Here is a tiny trained network, its code and every weight. The questions are about switching its units off for an input and a class, where a switched-off unit gives its printed mean instead of its output.

import numpy as np


def w(rows, s, z=0):
    codes = np.array(rows[::2]) - 128.0
    scale = np.full(codes.shape[1], s)
    scale[-1] = z or s
    return codes * scale


def f(y):
    return np.maximum(y, 0)


def log_softmax(a):
    a = a - a.max(-1, keepdims=True)
    return a - np.log(np.exp(a).sum(-1, keepdims=True))


def net(x, mask):
    res = np.array(x, float).reshape(1, 6) / 4 @ E
    y = f(res @ A[0][:, :-1].T + A[0][:, -1])
    res = res + np.where(mask, y, B[0][:, -1]) @ B[0][:, :-1]
    return log_softmax(res[-1] @ U[:, :-1].T + U[:, -1])


A, B = {}, {}
E = w([
[247,149,62,128,134],'x0',
[108,203,254,198,125],'x1',
[200,128,191,53,207],'x2',
[29,234,67,46,156],'x3',
[219,253,127,91,50],'x4',
[150,47,115,44,11],'x5',
],0.0062)
A[0] = w([
[110,162,253,191,170,220],'N0',
[102,159,128,84,9,192],'N1',
[175,54,34,71,172,141],'N2',
[237,171,107,88,60,254],'N3',
[232,175,155,67,59,235],'N4',
[9,156,79,124,254,239],'N5',
[70,108,121,134,51,58],'N6',
[166,79,56,115,54,224],'N7',
[232,132,62,109,90,147],'N8',
[132,59,208,220,185,165],'N9',
[184,77,60,122,48,161],'N10',
[70,227,100,161,140,183],'N11',
[53,64,133,63,226,166],'N12',
[43,86,111,140,24,128],'N13',
[252,118,45,157,68,185],'N14',
[199,45,183,165,135,204],'N15',
[249,109,36,117,101,152],'N16',
[73,168,165,219,203,203],'N17',
[77,221,135,186,192,182],'N18',
[55,96,114,144,46,111],'N19',
[127,56,91,45,158,139],'N20',
[237,91,72,124,69,146],'N21',
[189,221,200,73,50,180],'N22',
[99,65,50,113,70,247],'N23',
[26,61,151,135,96,218],'N24',
[119,49,206,208,196,163],'N25',
],0.007,0.0042)
B[0] = w([
[90,148,215,175,238,233],'N0',
[53,146,175,99,59,215],'N1',
[238,71,42,56,120,205],'N2',
[195,230,204,46,27,254],'N3',
[150,208,229,29,71,248],'N4',
[98,151,3,98,182,247],'N5',
[28,169,115,219,91,157],'N6',
[143,100,73,170,22,228],'N7',
[238,168,125,109,17,207],'N8',
[169,28,237,188,207,213],'N9',
[144,127,99,175,24,211],'N10',
[83,219,88,199,111,205],'N11',
[157,39,32,40,226,206],'N12',
[30,81,127,189,16,192],'N13',
[240,130,130,167,26,228],'N14',
[222,52,220,151,81,211],'N15',
[238,93,65,93,9,218],'N16',
[87,169,105,225,231,223],'N17',
[63,219,76,202,216,214],'N18',
[38,97,118,209,68,176],'N19',
[191,67,48,28,124,189],'N20',
[214,127,142,103,73,211],'N21',
[66,211,240,64,123,232],'N22',
[141,55,61,154,37,231],'N23',
[18,10,99,112,109,215],'N24',
[156,21,225,144,233,213],'N25',
],0.0063,0.008)
U = w([
[93,242,207,19,108,184],'0',
[195,46,234,185,210,144],'1',
[150,26,14,17,183,214],'2',
[99,245,44,197,214,219],'3',
[43,87,126,151,234,1],'4',
[4,67,103,178,43,164],'5',
[236,131,96,112,1,60],'6',
],0.0068,0.0058)

Each question gives the input, the list of numbers given to net, and the class t.
The units are the neurons (one row each of A and B). Each row of codes is followed by its name. A weight is (code - 128) times the scale printed after its matrix; where a second scale follows, it is the last column's (A, B and U).
mask holds one flag per neuron, in row order. A switched-off neuron (its flag False) gives its mean, the last column of its row in B, instead of its output. The means were averaged over made-up inputs and are rounded, as every weight is.
A unit's drop is (log p(t) with every unit on - log p(t) with that unit switched off) / (log p(t) with every unit on - log p(t) with every unit switched off).
The circuit of an input: a set's keep is (log p(t) with only the set's units on - log p(t) with every unit switched off) / (log p(t) with every unit on - log p(t) with every unit switched off). Starting from the 12 units with the biggest drops (on a tie, the unit counted first), units are removed one at a time, each time the one whose removal leaves the highest keep (on an exact tie, the one counted first), for as long as the keep stays at least 0.8.
circuit, biggest first: the units of the circuit, biggest drop first
top k neurons: the k neurons with the biggest drops, biggest first
drop of u: that unit's drop, to one decimal
input [-8,-5,-3,4,-8,-4], class 2: circuit, biggest first => N12
input [-4,-8,-6,2,1,-6], class 3: circuit, biggest first => N5, N11, N18
input [-7,-8,7,-3,3,-8], class 2: circuit, biggest first => N12, N5
input [3,6,0,-4,7,-8], class 0: top 2 neurons => N22, N4
input [-5,3,1,2,-6,-7], class 4: top 2 neurons => N25, N9
input [-4,-2,4,4,6,6], class 0: top 2 neurons => N22, N4
input [5,0,6,5,6,0], class 0: top 3 neurons => N22, N4, N23
input [-4,8,-8,-7,1,1], class 1: top 3 neurons => N9, N25, N0
input [-8,-4,-4,-4,6,-2], class 5: drop of N4 => 0.0
input [3,4,-4,2,2,-1], class 3: drop of N11 => 0.1
input [-4,4,2,0,-8,-1], class 4: drop of N9 => -0.1
input [-1,-3,-5,6,-8,1], class 2: top 3 neurons => N12, N5, N20
